Here is a tiny trained network, its code and every weight. The questions are about switching its units off for an input and a class, where a switched-off unit gives its printed mean instead of its output.

import numpy as np


def w(rows, s, z=0):
    codes = np.array(rows[::2]) - 128.0
    scale = np.full(codes.shape[1], s)
    scale[-1] = z or s
    return codes * scale


def norm(h):
    return h / np.sqrt((h * h).mean(-1, keepdims=True) + 1e-5)


def f(y):
    return y / 2 * (1 + np.tanh(0.7978845608 * (y + 0.044715 * y**3)))


def log_softmax(a):
    a = a - a.max(-1, keepdims=True)
    return a - np.log(np.exp(a).sum(-1, keepdims=True))


def net(x, mask):
    res = np.array(x, float).reshape(1, 7) / 4 @ E
    u = 0
    for l in range(3):
        y = f(norm(res) @ A[l][:, :-1].T + A[l][:, -1])
        res = res + np.where(mask[u : u + 12], y, B[l][:, -1]) @ B[l][:, :-1]
        u += 12
    return log_softmax(norm(res)[-1] @ U[:, :-1].T + U[:, -1])


A, B = {}, {}
E = w([
[130,129,124,131,129,126,127,128],'x0',
[127,126,130,127,129,126,129,126],'x1',
[174,159,170,205,199,181,225,109],'x2',
[128,125,130,127,131,128,129,129],'x3',
[7,189,152,219,117,108,107,232],'x4',
[106,49,134,200,156,176,26,89],'x5',
[127,126,134,125,129,131,128,127],'x6',
],0.0018)
A[0] = w([
[89,77,94,82,4,80,70,154,101],'0.n0',
[105,52,108,173,187,179,42,119,2],'0.n1',
[127,115,94,145,142,154,135,134,66],'0.n2',
[77,160,169,177,132,108,116,184,90],'0.n3',
[127,124,171,119,119,120,122,95,128],'0.n4',
[152,151,123,132,141,141,101,140,88],'0.n5',
[78,181,153,184,114,76,110,160,152],'0.n6',
[124,157,108,80,96,125,183,148,57],'0.n7',
[164,159,138,170,179,195,205,138,58],'0.n8',
[107,91,123,152,120,101,148,129,109],'0.n9',
[204,115,138,81,114,116,151,55,88],'0.n10',
[130,110,121,165,98,93,132,115,93],'0.n11',
],0.0034,0.00088)
B[0] = w([
[142,208,169,109,236,92,67,79,252],'0.n0',
[94,80,210,150,4,49,207,72,207],'0.n1',
[166,138,192,103,107,123,116,144,115],'0.n2',
[129,113,55,125,119,244,148,153,197],'0.n3',
[147,141,92,99,118,150,119,146,130],'0.n4',
[103,141,102,138,101,105,145,114,118],'0.n5',
[147,117,66,68,120,224,115,130,213],'0.n6',
[76,78,152,195,103,59,135,82,154],'0.n7',
[135,149,137,133,152,67,33,103,185],'0.n8',
[165,178,121,131,116,154,117,128,126],'0.n9',
[84,74,85,128,123,182,111,178,205],'0.n10',
[102,147,120,112,132,143,136,101,121],'0.n11',
],0.0025,0.0018)
A[1] = w([
[229,21,145,49,136,86,147,46,217],'1.n0',
[57,151,164,190,67,101,140,255,169],'1.n1',
[182,153,210,242,187,180,222,118,100],'1.n2',
[52,104,148,193,113,153,76,157,177],'1.n3',
[107,99,132,97,143,91,35,105,87],'1.n4',
[189,156,152,242,203,185,221,128,39],'1.n5',
[156,216,98,42,96,50,243,199,50],'1.n6',
[111,48,157,184,127,137,53,95,24],'1.n7',
[139,131,53,138,157,122,126,81,153],'1.n8',
[119,171,194,130,180,144,91,68,134],'1.n9',
[73,163,107,54,132,145,62,88,79],'1.n10',
[118,193,122,74,114,66,229,154,2],'1.n11',
],0.0025,0.00072)
B[1] = w([
[53,204,69,188,145,202,174,243,252],'1.n0',
[222,107,84,106,138,183,175,100,183],'1.n1',
[130,149,159,1,143,31,29,144,178],'1.n2',
[220,113,136,70,120,123,212,127,177],'1.n3',
[162,170,211,119,126,106,162,204,162],'1.n4',
[93,132,129,33,143,77,69,131,169],'1.n5',
[121,13,204,249,47,139,102,47,198],'1.n6',
[164,161,131,175,91,91,204,133,158],'1.n7',
[94,180,169,134,105,160,99,150,141],'1.n8',
[124,152,101,108,118,101,152,150,147],'1.n9',
[136,151,114,145,175,84,158,130,161],'1.n10',
[128,45,149,180,87,138,85,93,149],'1.n11',
],0.0026,0.002)
A[2] = w([
[141,107,39,94,140,254,172,162,139],'2.n0',
[100,90,158,196,94,138,94,98,207],'2.n1',
[158,94,105,77,156,153,128,80,253],'2.n2',
[86,140,91,92,117,59,63,126,98],'2.n3',
[72,187,70,140,137,170,143,186,171],'2.n4',
[155,68,56,87,149,140,132,76,117],'2.n5',
[151,150,129,132,56,135,150,109,184],'2.n6',
[134,87,188,180,129,146,152,102,127],'2.n7',
[158,58,189,190,22,119,169,84,228],'2.n8',
[139,155,138,130,193,99,132,127,87],'2.n9',
[94,100,106,151,107,142,73,106,142],'2.n10',
[160,151,162,146,189,127,116,114,108],'2.n11',
],0.0038,0.00059)
B[2] = w([
[170,164,157,252,87,185,118,183,252],'2.n0',
[128,116,94,99,126,144,185,116,175],'2.n1',
[75,140,149,152,86,122,129,163,138],'2.n2',
[188,131,183,112,173,111,134,115,162],'2.n3',
[159,64,149,176,91,150,167,103,216],'2.n4',
[116,151,165,181,104,161,142,153,129],'2.n5',
[122,95,102,146,166,122,129,89,148],'2.n6',
[95,102,77,84,107,77,143,144,156],'2.n7',
[26,78,18,79,180,113,139,80,243],'2.n8',
[154,116,183,64,75,86,91,115,134],'2.n9',
[150,175,118,116,136,110,182,113,143],'2.n10',
[133,152,97,99,86,64,93,118,130],'2.n11',
],0.0035,0.003)
U = w([
[174,155,146,254,66,229,144,200,255],'0',
[189,196,213,28,142,36,55,130,69],'1',
[40,64,22,97,119,97,176,73,62],'2',
],0.0059,0.00044)

Each question gives the input, the list of numbers given to net, and the class t.
The units are the neurons (one row each of A and B). Each row of codes is followed by its name. A weight is (code - 128) times the scale printed after its matrix; where a second scale follows, it is the last column's (A, B and U).
mask holds one flag per neuron, layer by layer. A switched-off neuron (its flag False) gives its mean, the last column of its row in B, instead of its output. The means were averaged over made-up inputs and are rounded, as every weight is.
A unit's drop is (log p(t) with every unit on - log p(t) with that unit switched off) / (log p(t) with every unit on - log p(t) with every unit switched off).
The circuit of an input: a set's keep is (log p(t) with only the set's units on - log p(t) with every unit switched off) / (log p(t) with every unit on - log p(t) with every unit switched off). Starting from the 12 units with the biggest drops (on a tie, the unit counted first), units are removed one at a time, each time the one whose removal leaves the highest keep (on an exact tie, the one counted first), for as long as the keep stays at least 0.8.
units of the circuit, in order: the units of the circuit, biggest drop first
unit that matters most: the unit with the biggest drop
k most important neurons: the k neurons with the biggest drops, biggest first
k most important neurons of layer l: the k neurons of layer l with the biggest drops, biggest first
drop of u: that unit's drop, to one decimal
input [-3,-8,-8,3,-8,4,-5], class 0: units of the circuit, in order : (1.n0 2.n5 2.n8)
input [-6,0,-2,-4,0,-1,-4], class 1: units of the circuit, in order : (0.n0)
input [5,-3,-1,6,7,8,0], class 2: 3 most important neurons : (0.n1 1.n0 2.n8)
input [-1,2,3,-1,-2,4,-2], class 2: 2 most important neurons : (0.n1 0.n0)
input [6,3,-2,2,-6,6,-3], class 0: 2 most important neurons of layer 0 : (0.n7 0.n8)
input [6,-7,-6,0,-7,6,-2], class 0: 2 most important neurons : (1.n0 1.n6)
input [4,-5,-6,-6,-7,0,7], class 0: 2 most important neurons of layer 1 : (1.n0 1.n2)
input [-2,-7,1,0,6,-8,6], class 2: 2 most important neurons : (1.n6 1.n0)
input [0,-5,8,4,-6,4,8], class 1: 3 most important neurons : (1.n2 0.n6 0.n3)
input [-6,7,-6,1,-8,-8,4], class 0: 3 most important neurons of layer 1 : (1.n0 1.n2 1.n7)
input [-3,-8,6,-4,4,6,-7], class 1: 3 most important neurons : (1.n2 1.n6 1.n5)
input [7,4,-3,0,-7,-5,-6], class 0: 2 most important neurons : (1.n0 0.n1)
input [-2,-2,-5,0,1,5,-2], class 1: 2 most important neurons : (0.n0 1.n6)
input [-1,7,-7,-8,3,0,1], class 1: unit that matters most : 0.n0
input [2,8,8,-6,7,8,0], class 1: 4 most important neurons of layer 2 : (2.n0 2.n8 2.n11 2.n9)
input [-5,-1,4,-4,4,7,-1], class 2: 2 most important neurons : (0.n1 0.n0)
input [-7,1,-4,-4,-5,-5,6], class 0: 3 most important neurons : (1.n0 0.n1 0.n10)
input [-6,5,4,-5,3,-7,7], class 2: drop of 1.n6 : 1.9
input [7,8,1,6,2,6,-6], class 2: drop of 0.n1 : 0.2
input [7,-8,6,7,0,-2,-3], class 1: drop of 0.n1 : 0.0
